Each row has a name. Each question is about the rows just above it.

[ 55 113  16   0   1   0]  z_880
[ 3 75 94  8  0  1]  z_398
[  0  -2   6 101  74   2]  z_191
[ -1  19 120   0   2   1]  z_489
[ 0  6 95 -2  4 -1]  z_567
[ 2  1  4 87 88  6]  z_197
[-1  1  0  3 80 94]  z_397
[ -1   9 106  67   6  -4]  z_870
[ 23 121  36   0  -1  -1]  z_705
[  3  73 100   7  -1   0]  z_646
[91 81  4  0  0  0]  z_812
Shared by z_812 and z_191:
[0]
[ 3 75 94  8  0  1] is in which row?
z_398

[ 47  13  13 -53 -53  13 -53 -53  13] = z_200
[  8 -20   9  -8   2   3 -20  30  -1] = z_758
[-25  11  50 -15 -53 -23 -25 -69 -30] = z_555
[ 57  68  -3  47 -78  49 -21  36 -12] = z_10
[  6 -16   7  -2   1  32  16   0 -52] = z_313
[ -7 -46 -12 -26  63 -54  42 -45 -52] = z_946
[  4 -12 -46 -10  22 -54  14  11   4] = z_79
[  0 -12 -95 -21  45   4   3  52  40] = z_476
[ 20  -2 -20   1  -1  35  19 -21 -20] = z_923
Shared by z_313 and z_946:
[-52]
How many times does z_200 hold [-53]?
4
Shared by z_476 and z_313:
[0]
Times [-2] occurs in z_923:
1

[ 4  0 -6  2  5  7  2 -1  6 -5 -7 -5  0 -4 12] -> z_991
[ -5 -24  30 -19 -13 -70 -17 -19 -30  31  38  32 -15  42   3] -> z_307
[  0   1   0   1   2  -8 -11  -2   2  -2  -9   0  -4  -2   8] -> z_694
[  1 -19   9 -11  -4 -28  -8 -14 -10  15  17  16  -8  27   1] -> z_737
[ -22    1   29    7  -23 -102  -84   21   21   -9  -35   14    4    2
   32] -> z_591
[ -4   0   5  -2  -3 -14 -15   9  -1  -1  -3   0   1  -1   5] -> z_836
[-2  0  7 -2 -5 -1  5  0 -9  8  7  6  0  6 -2] -> z_534
[ -6 -26  26 -15 -15 -64 -13 -19 -20  30  34  30  -8  46   0] -> z_77
[  4   1  -7   2   6  10  -1  10  12 -12  -9  -9   6 -10   0] -> z_152
[  8  -2  -5  -6   8  25  25  -5 -11   2  19  -5  -2  -2 -11] -> z_444
[-20   6  26   5 -19 -87 -73  18  12  -6 -30  11   0  -1  30] -> z_148
Times [4] occurs in z_152:
1
Which value is in both z_148 and z_737?
[-19]

[-50  11 -54  21  72   1 -67 -85  15  77  15 -41 -79  71  55  30 -16 -35
  60  33  55 -10 -46  10 -46 -56 -69  -7 -19  28  77] -> z_25
[-70 -15 -36  51  93 -34 -83 -82   3  57  20 -18 -70  45  17  28   5 -44
  72  27  66   1   3  37 -36 -46 -15  10  26  10  18] -> z_391
[-48   7 -49  68  64   2 -70 -74  20  75  30 -48  67  56  31  29  14 -31
  39  20  66   8 -73  13 -48 -60 -11   6  -3  29  27] -> z_541
[-46  59 -74  67  76  47 -18 -63 -58  89  16 -70 -62 105  95  36 -36   9
  57  84  62   1 -88 -39 -61 -76 -73  10 -68  41  67] -> z_327
[-50  11  22  70  72   1 -67 -85  15  77  22 -41 -79  71  55  30  25  22
 -20  24  70  -6 -49  64 -36 -36   9  -1  22  -1  36] -> z_588
[-70 -15 -47  51  93 -34 -83  27   3  57  20 -18 -70  45  17  28   5 -44
  72  26  68   1   3  37 -36 -46 -15  10  26  10  18] -> z_778
Which value is in both z_25 and z_541?
[30]
Which row holds [-50  11  22  70  72   1 -67 -85  15  77  22 -41 -79  71  55  30  25  22
 -20  24  70  -6 -49  64 -36 -36   9  -1  22  -1  36]?
z_588
How many times does z_588 hold [22]?
4
Whose row is [-50  11 -54  21  72   1 -67 -85  15  77  15 -41 -79  71  55  30 -16 -35
  60  33  55 -10 -46  10 -46 -56 -69  -7 -19  28  77]?
z_25

[ 44  89  85 -25   5   7  85  47  32  85  85  11   5]  z_440
[ 16   0 -37  37  16  86  54   1  16  16  52  37  19]  z_874
[  4 -41 -37  74  43  42  54   1  16  15  52  37  19]  z_402
[  4 -41 -37  74  43  42  54   1  16  44  52  37  19]  z_285
[  4 -41 -37  73  43  42  54   1  16  44  52  37  19]  z_936
[  4 -41 -37  74  43  42  54   1  16  44  52   1  19]  z_683
[  4 -41 -37  74  43  42 -37   1 -30  44  52  37 -37]  z_262
Times [85] occurs in z_440:
4
Times [16] occurs in z_874:
4
Whose row is [  4 -41 -37  74  43  42  54   1  16  44  52  37  19]?
z_285
Count of [-37] in z_262:
3

[-110   36   37    5   76   34]  z_622
[  5  36  37  -4  32 -68]  z_833
[ -2  32  33  33  33 -51]  z_341
[   5   27    5  -11 -109 -109]  z_714
Count of [-108] in z_714:
0
Which value is in both z_714 and z_833?
[5]
Times [33] occurs in z_341:
3
The one value in z_341 and z_833:
[32]

[ -32  -24    9  -34   54 -122   -9] -> z_961
[-10  57  32 -59  23 -83   8] -> z_126
[-28  31  22 -72  10   9   9] -> z_817
[-10 -59 -59 -59  23  57  10] -> z_87
Count of [-59] in z_87:
3
Times [-10] occurs in z_87:
1
Which value is in both z_817 and z_87?
[10]

[ 67  12  92 -26  92 -72  50  44  44  78] = z_582
[-48 -20 -61 -50  66 -83  12  45 -46 -46] = z_162
[ 56 -27 -12 -93  13 -59  -9 -16  77 -53] = z_360
[ 14  -6 -55   4 -94 -33  21  15  79  25] = z_332
[ 14  45 -55   4 -94 -33  21 -64  34  70] = z_573
[-26  18  40  25 -76  40  40  78  43  56] = z_465
[ 14  -6 -55   4 -94 -33  21 -64  34  73] = z_743
[ 14  93 -55 -12 -94 -33  21 -64  34  70] = z_951
[-11   4  39  75 -11 -11 -33 -33 -46 -11] = z_288
Count of [40] in z_465:
3
How many times does z_288 hold [-12]?
0
The one value in z_162 and z_573:
[45]
Count of [-11] in z_288:
4
Count of [-45] in z_162:
0
Times [92] occurs in z_582:
2

[ 49  52  65 -69 -74  37  23  72 -80  66  60  64 -25  73  46  54  45  41
 -84 -65  76 -64  67 -58  63 -23 -61 -53  45  62 -81 -83] : z_945
[ -2  58  26 -33 -77 -28  76 -22 -83  72  48 -73 -14 -99  81  68 -89  87
 -86 -47 -41 -89 -27 -42 -43  63 -42 -91  81  -4 -58  15] : z_111
[ 78 -47 -76  89  61   0  -7 -41 -15 -66 -36  20  71 -76 -47 -24 -81   5
  -5  76 -62  55 -75  52 -88  55  44  84 -35 -82 -20 -57] : z_810
[-80  91  90  64 -80  -6  80  11  85  77  74  -8  37  86  82  78  39  90
  75  -9  71 -59  87  56  75  78  41  -8  91  74  87  65] : z_275
[ 17  19   7 -43 -75  19  37   1 -76  24  16 -45 -56 -53  26  20 -22 -33
 -55 -64 -32 -58 -19 -66 -43 -84 -79 -59 -11 -15 -77 -93] : z_678
[ 49  51  36  33  58  83  12  75 -70  53  40  75  61  34  30  47  34  84
 -58  53  55 -24  33  44  35  84  55  48  28  55 -72 -64] : z_832
[ 49  52  65 -69 -74  37  23  72 -80 -79  60  64 -25  73  46  54  45  41
 -84 -65  76 -64  67 -58  63 -23 -61 -53 -79  62 -77 -80] : z_36
[-71 -60 -60  78  78  85 -76  19 -16 -74 -67  91  93 -80 -81 -54 -27  52
   5  92 -60  67 -60  89 -94  73  86  81 -57  79 -14 -74] : z_735
[-93 -80 -39  49 -29 -67 -64 -79  71 -75 -83 -75  65 -29   7 -87 -67 -64
  47   8 -56  10   7  58 -56 -49  50  59 -67 -67  50 -22] : z_320
Whose row is [ 17  19   7 -43 -75  19  37   1 -76  24  16 -45 -56 -53  26  20 -22 -33
 -55 -64 -32 -58 -19 -66 -43 -84 -79 -59 -11 -15 -77 -93]?
z_678
How many times does z_735 hold [-60]?
4
How many times does z_320 hold [-29]?
2
Which value is in both z_111 and z_275?
[87]
Where do [ 78 -47 -76  89  61   0  -7 -41 -15 -66 -36  20  71 -76 -47 -24 -81   5
  -5  76 -62  55 -75  52 -88  55  44  84 -35 -82 -20 -57] appear?
z_810
Which value is in both z_275 and z_832?
[75]
Times [-79] occurs in z_36:
2

